Known rows:
[ -8.4  -2.5  13.5   4.9   6.4 -22.4 -12.8 -20.9   5.6   4.5   2.6   4.8
   4.4  17.2 -26.6]: treskara
[-10.0  -9.1  18.7   4.3   8.2 -17.0 -12.5 -21.0  -4.4   1.9   9.4  14.8
   3.4  17.9 -13.6]: ragre
[ 14.6  22.8 -10.2 -13.3  21.9  -8.0 -13.5   7.4 -16.1  11.2   0.2 -11.1
  17.0   8.7 -28.5]: flebrun
[ 14.7  17.3  -2.2 -13.4  23.8   0.6 -11.2  10.6 -29.1   6.8   2.6   0.8
  17.8  11.3 -14.5]: nasek
[ -6.5 -10.1 -35.6  -0.7 -15.6  19.0   2.3  -4.1  16.6 -26.9 -40.4  -2.1
 -22.7 -17.5 -15.0]: flabok
[  3.8 -19.6  -9.8  -3.1 -12.6   0.1  14.7   8.6  24.7 -12.3 -20.7  11.3
 -20.2 -10.9  -0.6]: peplolel
[ 17.8  -0.6 -28.1 -27.7   2.8  21.5  14.2  38.4  -9.0 -11.2 -29.0  -5.9
  -7.1 -20.4  -6.6]: vatum
[  6.3 -20.2 -39.6  -4.6  -1.3   4.3   8.1   1.7  19.6 -26.1 -39.8 -32.9
  -7.5 -29.0 -19.3]: drigriflak
[ -3.5 -13.7  21.6   8.6  12.8 -18.1 -11.2 -20.7  -5.2   1.1  11.7  18.3
   3.4  23.1  -2.7]: vatri
[ 20.9  43.9  -1.0   5.7  -2.2  36.8 -13.7  30.6 -19.9  23.3   2.1  33.5
  -8.2 -16.9  18.0]: drimol
[ 28.3  53.4  -8.0  11.3   1.2  30.3 -17.8  42.9  -6.9  26.8  19.7  17.2
   0.5 -19.6   2.0]: bruguvan
[  1.7 -13.5 -12.4 -13.0  -5.9 -21.8  43.6  10.8  23.3  -3.4   9.9 -48.4
   7.5   7.2  27.6]: zutan
[ 34.6  27.1 -16.5 -26.0   7.6 -31.9  52.7  61.0  26.8  33.8  32.2 -67.7
  22.6  -1.6  21.0]: trogru
[ 32.0  15.4 -14.6 -31.5   9.6 -23.3  50.4  55.9  16.4  20.3  17.4 -58.3
  19.9  -2.4  21.6]: posku
[ -3.6 -13.3  20.6   6.0  13.3 -16.2 -12.7 -23.0  -1.0   1.5  11.1  17.2
   5.2  22.3  -5.0]: debrir
[ -9.7   4.6   9.1   4.1 -12.8  22.5   3.0  10.8  -6.6  -6.2  29.4   0.6
   7.2  -5.9  25.2]: plezar
[ 13.9  10.6   1.5 -16.7  22.6   6.9 -11.0   9.2 -29.3   0.5   4.3  -1.2
  23.9   9.8 -10.8]: trala
[  6.5  13.3  -7.0  21.5 -24.1  24.3 -13.1  16.8  24.4   6.7  -8.9  35.9
 -32.0 -27.0  -4.8]: peklu
[ -7.6  -1.0 -23.3   4.6  -7.9  11.5  -1.8  -7.7  11.2 -19.0 -22.6  -4.6
 -11.9  -6.0  -8.4]: nuro
[-18.6  -2.3   6.0   9.6   8.8  -8.9 -17.6 -16.8 -24.1  -4.2  15.0   7.0
   0.5  21.0  -5.3]: loklon
[ -9.9 -12.3  19.0   5.6   7.5 -18.7 -11.8 -17.3  -4.8   0.4  11.4  16.3
   2.1  19.5 -12.5]: tumasek
[-19.7   9.5  17.0   2.0  -3.8   0.0  -7.2 -32.6 -18.5   6.2   3.5  11.1
   1.5  20.8  11.9]: poti
[  8.3  23.3   1.7 -18.4  14.2   5.1  -6.2   4.6 -29.0  12.9  -2.8   3.0
  12.7  11.0  -6.9]: nani
[  1.8  -3.7  11.1  19.2  23.7  -3.2 -21.6 -22.7 -18.4  -2.9  17.9  -6.5
  21.4   9.3   4.7]: lupidral

Facts:
tranubrek(babrok, a); tranubrek(bifita, a); tranubrek(bivu, c); tranubrek(bizen, a); tranubrek(brolas, d); tranubrek(bruguvan, d)
tranubrek(debrir, a); tranubrek(drigriflak, c); tranubrek(driklen, a); tranubrek(drimol, d); tranubrek(firal, a); tranubrek(firoklek, b)
tranubrek(flabok, b); tranubrek(flebrun, d); tranubrek(flope, b); tranubrek(fluske, a); tranubrek(kiklor, b); tranubrek(klezis, a)
tranubrek(klinul, c); tranubrek(klograk, b); tranubrek(leplam, a); tranubrek(listul, d); tranubrek(loklon, b); tranubrek(loklusam, c)
tranubrek(lupidral, c); tranubrek(luvi, c); tranubrek(magrutris, c); tranubrek(mimal, b); tranubrek(mitasu, a); tranubrek(nani, d)
tranubrek(nasek, d); tranubrek(nozol, a); tranubrek(nuro, b); tranubrek(peklu, a); tranubrek(peplolel, a); tranubrek(pidram, c)
tranubrek(plezar, b); tranubrek(plopem, a); tranubrek(posku, d); tranubrek(poti, b); tranubrek(pugru, a); tranubrek(ragre, a)
tranubrek(resti, a); tranubrek(salel, a); tranubrek(sedam, b); tranubrek(skebu, a); tranubrek(skesitri, c); tranubrek(skosa, b)
tranubrek(skoskur, a); tranubrek(stepabro, b); tranubrek(stesutras, b); tranubrek(stirekler, b); tranubrek(stusker, a); tranubrek(surek, c)
tranubrek(suvavo, a); tranubrek(tabrus, a); tranubrek(trala, d); tranubrek(treskara, a); tranubrek(treskas, d); tranubrek(trogru, d)
tranubrek(trugru, c); tranubrek(tumasek, a); tranubrek(tuvi, d); tranubrek(vatri, a); tranubrek(vatum, d); tranubrek(veso, b)
tranubrek(vore, b); tranubrek(vumutro, d); tranubrek(zenu, a); tranubrek(zisatuk, c); tranubrek(zosta, a); tranubrek(zutan, b)
stastes(babrok, posku); stastes(drigriflak, vatum); stastes(drigriflak, zenu); stastes(driklen, fluske); stastes(driklen, drimol); stastes(driklen, bruguvan)
stastes(drimol, bruguvan); stastes(flabok, klograk); stastes(flabok, resti); stastes(kiklor, posku); stastes(klinul, stirekler); stastes(loklusam, lupidral)
stastes(mimal, stirekler); stastes(mimal, klograk); stastes(nuro, sedam); stastes(peklu, fluske); stastes(peplolel, klograk); stastes(pidram, surek)
stastes(pidram, peplolel); stastes(pidram, fluske); stastes(posku, trogru); stastes(pugru, stirekler); stastes(resti, sedam); stastes(resti, tuvi)
stastes(stepabro, fluske); stastes(stesutras, bifita); stastes(stesutras, klograk); stastes(stesutras, kiklor); stastes(stirekler, trogru); stastes(surek, trogru)
stastes(tabrus, klograk); stastes(tabrus, stepabro); stastes(tabrus, posku); stastes(treskas, plezar); stastes(treskas, pugru); stastes(treskas, vore)
stastes(trugru, sedam); stastes(trugru, klograk); stastes(tuvi, vore); stastes(vatum, klograk); stastes(vore, fluske); stastes(vumutro, fluske)
stastes(zenu, stirekler); stastes(zenu, nuro); stastes(zutan, trogru); flipas(babrok, mitasu); flipas(babrok, klograk); flipas(bifita, klezis)
flipas(bivu, bizen); flipas(bivu, vatum); flipas(brolas, bizen); flipas(brolas, stirekler); flipas(brolas, nozol); flipas(debrir, leplam)
flipas(driklen, stepabro); flipas(drimol, bizen); flipas(drimol, stepabro); flipas(firal, stusker); flipas(firal, vumutro); flipas(firoklek, bizen)
flipas(firoklek, poti); flipas(flope, mitasu); flipas(fluske, bizen); flipas(fluske, vumutro); flipas(kiklor, stirekler); flipas(klinul, pugru)
flipas(klograk, mitasu); flipas(leplam, bizen); flipas(leplam, stepabro); flipas(leplam, poti); flipas(listul, skosa); flipas(listul, bizen)
flipas(listul, mitasu); flipas(listul, veso); flipas(loklon, vumutro); flipas(lupidral, leplam); flipas(lupidral, stepabro); flipas(luvi, bizen)
flipas(luvi, stepabro); flipas(mimal, bizen); flipas(mimal, treskara); flipas(mitasu, bizen); flipas(nani, bizen); flipas(nani, nozol)
flipas(nasek, firal); flipas(nozol, mitasu); flipas(peplolel, vatum); flipas(pidram, flebrun); flipas(plezar, mitasu); flipas(plopem, flope)
flipas(plopem, suvavo); flipas(posku, magrutris); flipas(posku, babrok); flipas(posku, veso); flipas(poti, bizen); flipas(ragre, fluske)
flipas(salel, leplam); flipas(sedam, treskas); flipas(skebu, skosa); flipas(skesitri, treskara); flipas(skosa, flope); flipas(skoskur, poti)
flipas(stepabro, vumutro); flipas(stirekler, bizen); flipas(stusker, mitasu); flipas(stusker, trala); flipas(surek, vumutro); flipas(surek, veso)
flipas(suvavo, bizen); flipas(tabrus, bizen); flipas(tabrus, luvi); flipas(tabrus, firal); flipas(trala, plezar); flipas(treskas, plezar)
flipas(tumasek, loklon); flipas(vatri, vatum); flipas(vatri, stepabro); flipas(vatum, mimal); flipas(vatum, mitasu); flipas(vatum, vumutro)
flipas(vumutro, bizen); flipas(vumutro, poti); flipas(zenu, vatri); flipas(zenu, poti); flipas(zisatuk, tumasek); flipas(zisatuk, trala)
flipas(zosta, bizen); flipas(zosta, loklon); flipas(zosta, stepabro); flipas(zosta, zutan); flipas(zutan, brolas)

Rows, some named above:
[ -4.7   0.0   6.7  10.1   9.9   3.5 -15.7 -20.6 -19.7   1.8  -0.4  -1.2
  10.6  -0.2   7.5] => luvi
[  4.5  19.6  -7.1  33.0 -16.6  36.5 -12.1  23.7  -0.3   1.2  12.6  33.9
 -27.8 -19.9  32.0] => stepabro
[ 13.0  -9.4 -33.5   9.5 -14.5  29.4  10.3  24.5  20.2 -19.0 -29.1 -10.9
 -16.2 -46.7   8.0] => pidram
[-13.8   7.0   1.0   8.1   6.1 -10.3 -15.1 -28.1  -8.1  -4.9   7.5  -7.1
   8.4  18.9 -17.7] => veso
[ 14.5  23.2  -8.8 -14.6  20.1  -3.8 -12.3   7.4 -15.9   9.1  -1.3 -10.7
  18.6   7.9 -28.3] => flebrun
[ -7.6   2.7   8.5   2.6 -14.5  21.3   3.6   9.3  -3.5  -4.1  26.6  -1.3
   7.8  -5.9  26.2] => plezar
[-15.1  -1.5  25.3  -1.6  -4.0 -12.2  -5.2 -25.9  -8.1  10.6   0.4  22.4
   0.1  17.7  -2.3] => suvavo
[-11.1 -13.1  16.6   5.5   9.3 -19.6 -14.6 -12.7 -12.1   2.2  10.9  18.9
  -1.3  19.1 -16.6] => firal
[-14.7  -1.1  25.1  -1.9  -1.0 -10.6  -4.8 -26.0  -8.6  11.1   0.0  22.5
  -1.9  20.3  -3.6] => suvavo
[ -4.4 -27.8   4.3 -22.2  -6.0 -22.9  36.4  10.9  21.3  -4.8   4.6 -27.0
   7.1   3.8   7.7] => babrok
[ 28.3  40.2 -23.4   3.9  -5.1  36.6 -10.2  44.5   1.3  14.7 -10.1  16.2
 -13.2 -32.6  -6.1] => tuvi
[  4.0 -15.4 -14.0  -8.3 -22.8   6.7  25.3  15.8  29.7  -7.0 -34.5  12.4
 -30.2 -21.5   9.0] => tabrus
[-14.3   3.8   1.1   7.3   8.3 -10.1 -18.1 -24.8  -8.1  -3.2   9.4  -6.7
  10.0  17.8 -16.7] => veso
[-23.3  -8.8  28.6  -9.6  -4.2  -0.4  -6.2 -28.0 -16.8   2.8   1.3  25.1
   4.7  13.8  -6.0] => mitasu
[ -3.7  -9.3  27.4   7.6   6.0 -14.2  -3.8 -27.6  -4.3   5.7   5.8  24.1
  -0.7  24.4  10.2] => leplam
[-13.2   5.0  -0.7   7.3   7.3  -9.9 -18.2 -28.0  -8.2  -2.9   6.9  -9.4
  10.6  18.5 -15.0] => veso
[ 31.3  13.7 -14.4 -30.2   7.6 -21.6  50.0  57.1  15.1  20.6  18.3 -57.2
  18.7  -2.8  22.5] => posku
[ 21.2  41.0 -16.7   2.2 -14.4  47.4  -7.2  50.2 -15.3  20.0 -14.7  38.8
 -28.0 -34.4  12.7] => vumutro
[  7.8  17.7   2.2 -21.1  14.8  10.0  -8.5   5.9 -32.6   7.3  -1.9   2.6
  19.7   8.4 -11.3] => listul
[  4.6 -17.0 -42.6  -0.1  -7.0  18.9  -0.9   0.8  17.6 -29.5 -52.5 -17.7
 -17.0 -35.7 -24.7] => trugru
[ 31.5  14.4 -16.5 -31.0  10.4 -22.4  51.3  55.2  14.6  23.1  16.9 -57.9
  20.7  -4.3  22.8] => posku
[ 13.0  -8.1 -33.8   7.5 -15.9  30.1   6.3  24.4  19.4 -18.6 -28.5  -9.7
 -18.7 -48.0   9.6] => pidram
[  9.4  -9.4  -3.0 -10.1  -6.2 -39.6  38.7  17.1  44.5  11.3  10.7 -36.7
   2.4   2.9   2.5] => pugru
[-21.9  -7.6  29.5 -10.7  -6.3  -1.6  -6.3 -25.7 -17.2   0.7   0.6  21.2
   2.7  16.6  -6.0] => mitasu
[ 12.2  -9.5 -32.7   9.7 -16.3  30.2   9.5  22.6  18.7 -16.5 -30.2 -10.5
 -17.3 -45.4   9.4] => pidram
[  4.7 -18.7 -42.3   1.3  -6.3  18.4  -2.2   0.1  17.4 -30.3 -52.1 -18.4
 -14.4 -36.0 -23.0] => trugru
[ -6.6  -7.0  -5.5   7.6  17.5  -5.0 -27.1 -30.2 -12.5 -11.7  -9.6 -16.8
  14.3  -1.7 -31.6] => loklusam
[  9.4 -19.9 -20.1  -8.4   3.3 -17.2  32.6  16.7  22.1  -6.9  -2.5 -53.9
  10.8 -17.2  13.2] => klinul
[  3.1 -23.5  -5.3  -8.8  -6.8 -17.2  31.9   8.0  29.8  -7.5 -11.1  -9.5
 -10.8  -3.0  10.1] => zenu
[  4.0  29.2 -13.3  29.8 -23.4  35.9 -13.8  19.3  16.6   7.8  11.0  20.5
 -22.8 -25.2  15.0] => vore
[ -4.0  -7.3  25.5   7.7   7.3 -15.5  -3.8 -26.7  -5.0   6.3   5.7  21.8
   0.8  23.0   7.5] => leplam
[  1.9 -16.7  -0.1  -5.7  -4.2 -19.3  21.0   7.3  22.5  -1.0  -0.5  -7.3
  -6.0   1.9   5.1] => bifita
[  6.1   5.3   2.1  26.5 -14.4  29.4 -16.9   6.8  10.9  -1.1  -9.2  52.4
 -31.0 -18.7  10.5] => driklen
[ -2.6   0.4  -5.8  10.9  10.6  -3.6 -20.9 -18.4  -7.8  -4.1  -0.6 -19.2
  14.2  -3.5 -22.0] => magrutris

Now the same objects, written a new way:
Known rows:
[ -0.5  45.5  -2.9  24.2  10.7  -8.5  -0.4 -30.4  13.1  -6.1   9.2  -3.8
  -6.1]: mitasu
[-22.2 -12.5   3.7  12.2   8.7  -3.2   4.1 -29.1  20.0   4.2   5.5   4.2
 -16.1]: bivu
[-27.6 -19.3   9.1  12.7   6.5  -5.1   2.8 -32.5  19.6  -0.5   4.4  -1.5
 -13.5]: luvi
[ 10.2  34.0  -2.2  13.0  -3.7  15.2 -13.7 -13.1   6.1  -7.9  -4.3   7.1
  16.1]: tabrus
[  6.0   8.9  20.3   1.2   6.1  -6.1  -8.2 -16.8   9.6   6.9  10.6 -23.4
 -14.0]: nani
[ -8.7  19.6  -1.3  21.4  16.8  -3.4   0.6 -11.1   9.0  -7.6   8.0  -7.0
   1.5]: plopem
[-17.3 -18.8   8.2  23.9  15.2   4.1  -3.0  -1.3  15.7   2.7   4.0  -3.5
 -27.3]: skosa
[-10.2  16.2  -2.6  18.3  16.2  -2.4   3.9  -9.6  12.2  -6.1   9.2  -6.8
   2.6]: ragre
[-14.7  18.4   2.8  18.2  -2.9   7.3   0.8   9.9   7.4 -20.5   5.8   1.3
   4.1]: bifita
[-37.1 -32.8  11.8  13.6  12.3  -9.4   8.4 -15.5  17.1  -7.7   6.9  -8.9
 -17.0]: lupidral
[ -6.0  14.0  33.0   3.2 -18.1   7.7  -8.8  35.2   1.6 -17.4   9.2  -9.2
 -13.4]: posku
[  0.6  29.2  30.0  -5.4  -2.4  16.1 -18.2  11.6   0.5   3.8   3.8   2.6
  -9.1]: vatum
[  3.7  -1.5  10.1  18.4   5.5   6.5  -2.5   6.4   1.6 -19.9   0.0  10.6
 -35.1]: plezar
[-10.6  39.7  -3.8  27.9  16.9  -8.8  -2.0  -9.2   9.7 -10.2   9.1   1.9
  -4.9]: nozol
[ -8.5   3.8  26.1   4.4  15.0  -8.2 -13.6   2.7   6.3   1.2  10.2 -21.6
 -15.4]: trala
[ 13.5   8.6  24.7  -7.2   9.1   4.0 -24.2   6.2  -5.4  -1.5  -1.5  -9.2
  -6.0]: treskas
[-17.9 -11.4  14.6  20.5 -13.1  20.3  -6.1  17.5  14.5  -8.2   0.3   2.4
 -21.7]: kiklor
[-15.5  25.5   4.1  13.6  19.8   7.6   8.7 -10.0  10.9  -3.6  10.6   0.9
   2.9]: firal
[-31.6 -15.7   6.8  12.5  13.7  -3.3  -0.3 -12.3  15.6   0.5   4.9   7.3
 -14.5]: zisatuk
[ -4.5  29.6   2.6  13.5   1.0  14.1  -7.9   3.9   2.1 -15.1  -0.3   6.8
  10.3]: peplolel
[-15.1 -14.1  -8.6   3.3  -2.7   9.4 -20.2   6.0  19.6   6.9  -2.7  25.9
  -0.8]: drigriflak
[ -5.1 -33.7  -4.8  15.3  11.9   8.2  -2.2   2.0  20.8   5.0   7.1   0.0
 -24.2]: veso
[ -6.9 -17.1  -8.1   3.7  -1.7  10.5 -20.1   0.1  17.6   6.9  -4.6  22.2
  -0.1]: trugru
[-18.4 -30.1  -9.1   4.1  11.7  -5.6  -0.7  -3.8  20.4   1.4   7.4   9.0
 -13.8]: magrutris

Rows, some named above:
[-13.0 -15.9  -7.4   3.9  -2.8  10.4 -19.9   3.3  19.1   7.5  -2.9  21.8
   0.5] => drigriflak
[ 31.6   1.0 -17.9  -3.8  16.4   6.0  -3.3 -11.8  -5.8 -22.2  -0.8   7.3
   7.3] => peklu
[-29.6  -3.0  15.3   4.8 -12.2  16.8   1.0   8.7   9.7 -12.3   3.1  22.7
 -11.6] => surek
[ 34.0 -18.7  12.6 -21.5  11.8  -6.2   2.7   1.7  -9.5 -23.8   8.7 -15.3
 -21.5] => bruguvan
[ -3.3   1.1  24.0  -2.4 -24.2   4.6   0.2  46.2   2.1 -25.1  13.2 -12.5
 -19.4] => trogru
[-14.9 -13.0  17.4   9.4  16.6  22.9   5.9  -9.6  16.6   9.6   7.0   6.4
 -21.8] => loklon
[  3.2  48.1  -2.6  26.9  10.1  -9.1   0.3 -33.1  14.5  -7.3   8.8  -4.2
  -5.8] => mitasu
[-19.9 -25.7 -11.4   4.5  15.7  -7.5  -6.3  -9.5  24.1  10.8   6.5   7.0
 -10.9] => loklusam
[ -4.2   1.4  10.4  19.9 -13.0  24.1 -17.0  -4.5  19.3  13.7  -5.0   7.4
 -12.9] => mimal
[ 31.3 -19.6  11.7 -20.9  10.6  -6.3   0.8  -1.0 -10.9 -25.3   9.2 -12.6
 -21.8] => bruguvan
[ -5.8 -17.5  11.7  15.6   0.4  14.9   0.1   6.2   6.5 -16.7   0.1   1.6
 -26.2] => sedam
[ 17.5  10.8 -17.4   3.7   9.7   7.4  -7.7  -1.7   2.4 -12.7  -0.1   7.5
  11.2] => resti
[ 37.9 -12.8   9.4 -24.0   9.1   2.6 -12.1   4.7 -10.1 -14.4   2.9  -5.8
 -11.9] => tuvi
[ -8.1  11.0  13.0  23.8  -9.6  11.7  -1.9  20.0   5.4 -23.3   0.9  16.6
 -36.7] => klograk
[ 28.3  17.2   8.6  -6.6   2.8   9.7  26.0 -26.5 -15.9 -45.3   4.7   5.2
  -9.4] => fluske
[ 20.2   4.9  -1.8   5.0  25.5   7.8  -4.5 -27.5  -8.3 -17.9  -5.0  -2.7
   9.6] => driklen
[ -3.6   5.7  22.6  -1.3  14.1  -1.7  -8.7  -1.7   5.7   5.6  11.0 -19.3
 -11.4] => nasek
[  7.0 -12.9   8.6  -6.7  11.0  -4.9 -12.7   8.6  10.6   3.3  12.4 -18.1
 -11.7] => flebrun
[-16.9 -30.1  -8.3   6.6  16.3  -6.8  -5.9 -11.3  22.7   9.8   6.8   7.6
 -11.9] => loklusam
[-12.8  27.5   4.7  15.4  19.6  10.5   7.6 -11.0  11.6  -4.3  10.3   1.6
   4.2] => firal
[ 26.0  -6.7  25.5 -15.1  12.4  -0.7  -2.7 -30.7  -8.4 -11.5   4.3 -24.7
 -16.8] => drimol
[  2.3 -28.1  -3.4   9.3   1.7  16.9 -11.0   8.9  16.5   1.3  -0.1   5.8
 -17.6] => nuro
[ -8.9   7.3  26.5   3.6  14.5  -8.7 -13.0   5.0   3.5   0.2   9.6 -19.5
 -16.2] => trala
[ -6.1 -20.1  12.2  15.2   0.0  17.4  -0.2   8.2   6.5 -14.9   0.8   1.4
 -26.7] => sedam
[-11.5  27.3   4.3  21.5  -4.2  11.4  -6.5   7.1   8.7 -11.6   1.8   1.2
  11.6] => zenu
[ 10.7   9.8 -16.7  16.3   5.8  -4.8   2.8 -26.5  18.8  -3.0  10.2 -12.3
   3.4] => bizen
[-20.0 -29.1  -8.3   7.6  15.2  -4.0  -5.2 -13.0  23.1  10.0   6.6   8.1
 -10.8] => loklusam
[ 19.2   9.8 -14.6   6.0   9.6   9.4  -8.0  -4.0   2.8 -11.3  -0.4   7.9
  10.4] => resti
[  7.9 -23.1  -6.5   8.9   2.4  22.3 -20.7   5.3  16.7   9.6  -5.2  15.0
  -8.7] => flabok
[ -5.7 -20.3  -2.5  14.3  -3.1  23.8 -22.5  18.0  23.2  15.1  -3.5  13.3
  -8.8] => stesutras

